Below is a small trained network, with its code and all its weights. Each question gives an input and a class and asks what happens when units are switched off, that is, made to give their printed mean instead of their output.

import numpy as np


def w(rows, s, z=0):
    codes = np.array(rows[::2]) - 128.0
    scale = np.full(codes.shape[1], s)
    scale[-1] = z or s
    return codes * scale


def f(y):
    return y / 2 * (1 + np.tanh(0.7978845608 * (y + 0.044715 * y**3)))


def log_softmax(a):
    a = a - a.max(-1, keepdims=True)
    return a - np.log(np.exp(a).sum(-1, keepdims=True))


def net(x, mask):
    res = np.array(x, float).reshape(1, 3) / 4 @ E
    y = f(res @ A[0][:, :-1].T + A[0][:, -1])
    res = res + np.where(mask, y, B[0][:, -1]) @ B[0][:, :-1]
    return log_softmax(res[-1] @ U[:, :-1].T + U[:, -1])


A, B = {}, {}
E = w([
[98,101,185,130,105,25,253,23,162,88,143],'x0',
[172,189,211,193,137,179,194,99,83,139,2],'x1',
[190,120,92,205,185,216,141,111,243,70,193],'x2',
],0.0085)
A[0] = w([
[184,122,120,131,139,137,97,178,81,118,129,201],'N1',
[146,143,86,119,140,182,65,205,116,145,91,110],'N2',
[183,195,177,132,132,156,164,118,92,148,99,81],'N3',
[107,70,127,99,128,104,93,132,175,150,201,146],'N4',
[127,116,86,104,103,89,149,174,139,103,191,107],'N5',
[113,167,101,116,124,90,116,129,111,172,108,84],'N6',
[123,101,140,117,108,85,162,43,134,68,124,140],'N7',
[134,119,148,140,185,123,175,154,86,96,58,102],'N8',
[181,90,83,232,173,209,142,113,247,42,175,96],'N9',
[67,168,133,93,128,110,116,137,81,133,120,105],'N10',
[97,75,86,79,129,98,111,150,153,112,148,113],'N11',
[165,134,120,114,122,151,103,201,107,161,134,98],'N12',
[130,138,127,108,114,90,131,136,129,125,134,252],'N13',
[163,199,188,187,124,177,161,101,111,132,62,116],'N14',
[74,123,103,82,103,97,127,153,73,128,85,96],'N15',
[162,166,167,128,106,147,169,158,121,135,105,92],'N16',
[132,59,79,71,112,122,107,138,113,86,147,123],'N17',
[110,102,161,89,85,123,103,175,63,172,108,148],'N18',
[93,102,168,96,113,82,142,126,69,184,133,127],'N19',
[106,93,196,141,153,66,160,79,155,96,146,84],'N20',
[94,166,121,123,122,172,41,162,133,149,134,105],'N21',
[95,97,130,114,75,97,111,116,76,168,102,93],'N22',
[91,100,142,118,73,69,213,78,174,99,146,104],'N23',
[122,101,105,106,106,117,124,166,167,123,190,88],'N24',
[81,114,108,113,115,105,100,152,158,91,148,102],'N25',
[115,85,108,111,122,209,110,161,135,140,78,86],'N26',
[91,106,95,99,132,86,108,124,106,136,171,101],'N27',
],0.012,0.016)
B[0] = w([
[97,180,38,149,131,83,117,101,160,173,128,203],'N1',
[66,174,94,195,190,62,64,85,67,68,189,196],'N2',
[67,46,232,89,135,213,107,166,128,133,115,168],'N3',
[94,82,150,134,115,157,122,140,140,182,16,203],'N4',
[78,127,194,99,110,172,98,130,147,173,103,171],'N5',
[131,100,212,72,141,165,141,110,72,71,204,139],'N6',
[118,174,73,210,170,115,80,146,95,120,173,194],'N7',
[101,67,148,117,152,185,132,106,145,150,118,159],'N8',
[242,81,136,36,76,34,229,91,112,54,149,254],'N9',
[163,91,162,91,98,116,172,90,118,60,170,160],'N10',
[96,95,211,128,129,189,127,175,115,161,36,178],'N11',
[76,115,118,154,169,165,82,54,80,35,203,161],'N12',
[147,224,48,156,125,133,155,132,217,164,80,235],'N13',
[65,84,161,114,139,225,135,185,185,148,27,209],'N14',
[195,65,154,55,128,102,136,78,110,48,139,172],'N15',
[101,71,183,119,170,129,124,115,132,132,98,148],'N16',
[98,104,166,144,112,152,120,119,155,143,72,174],'N17',
[205,112,92,122,118,95,192,111,139,87,143,200],'N18',
[186,108,122,83,68,53,186,107,117,110,167,188],'N19',
[85,125,102,142,175,106,48,55,36,72,202,174],'N20',
[91,144,129,200,196,129,120,56,79,68,157,174],'N21',
[161,34,149,66,121,99,153,100,130,75,169,167],'N22',
[84,184,86,208,185,127,7,73,70,104,209,201],'N23',
[87,75,185,84,163,151,132,131,95,131,93,164],'N24',
[80,64,176,123,115,179,151,124,133,135,113,157],'N25',
[109,143,238,150,207,132,75,39,55,2,220,150],'N26',
[128,99,186,108,114,189,102,147,164,91,79,165],'N27',
],0.0091,0.018)
U = w([
[95,141,110,191,145,129,78,111,106,104,180,113],'0',
[201,112,138,69,108,108,166,114,128,97,146,88],'1',
[83,112,183,126,124,190,116,132,145,133,64,102],'2',
[155,188,8,181,101,113,142,141,192,171,77,254],'3',
[116,158,140,114,101,132,113,175,128,142,170,90],'4',
],0.018,0.0079)

Each question gives the input, the list of numbers given to net, and the class t.
The units are the neurons (one row each of A and B). Each row of codes is followed by its name. A weight is (code - 128) times the scale printed after its matrix; where a second scale follows, it is the last column's (A, B and U).
mask holds one flag per neuron, in row order. A switched-off neuron (its flag False) gives its mean, the last column of its row in B, instead of its output. The means were averaged over made-up inputs and are rounded, as every weight is.
A unit's drop is (log p(t) with every unit on - log p(t) with that unit switched off) / (log p(t) with every unit on - log p(t) with every unit switched off).
The circuit of an input: a set's keep is (log p(t) with only the set's units on - log p(t) with every unit switched off) / (log p(t) with every unit on - log p(t) with every unit switched off). Starting from the 12 units with the biggest drops (on a tie, the unit counted first), units are removed one at a time, each time the one whose removal leaves the highest keep (on an exact tie, the one counted first), for as long as the keep stays at least 0.8.
circuit, biggest first: the units of the circuit, biggest drop first
k most important neurons: the k neurons with the biggest drops, biggest first
drop of u: that unit's drop, to one decimal
input [4,6,4], class 2: circuit, biggest first => (N14)
input [4,-3,-4], class 0: 4 most important neurons => (N9; N23; N7; N20)
input [-4,2,-5], class 1: 3 most important neurons => (N23; N18; N7)
input [-3,-7,6], class 2: 2 most important neurons => (N4; N11)
input [-2,5,-5], class 1: 4 most important neurons => (N18; N4; N19; N11)
input [7,8,3], class 2: 2 most important neurons => (N14; N3)
input [-2,-8,8], class 1: 2 most important neurons => (N9; N14)
input [5,-6,-1], class 2: 3 most important neurons => (N4; N11; N2)
input [8,-6,8], class 0: 4 most important neurons => (N23; N7; N20; N19)
input [5,-1,-5], class 0: 3 most important neurons => (N9; N23; N7)
input [5,-4,-5], class 0: 2 most important neurons => (N23; N9)
input [-3,3,-1], class 3: 2 most important neurons => (N23; N20)
input [8,-1,-8], class 0: 3 most important neurons => (N23; N9; N7)
input [1,-7,7], class 1: circuit, biggest first => (N9)
input [3,0,0], class 3: drop of N2 => 0.1
input [2,6,5], class 2: drop of N19 => 0.9
input [-3,0,-1], class 3: drop of N23 => 0.1
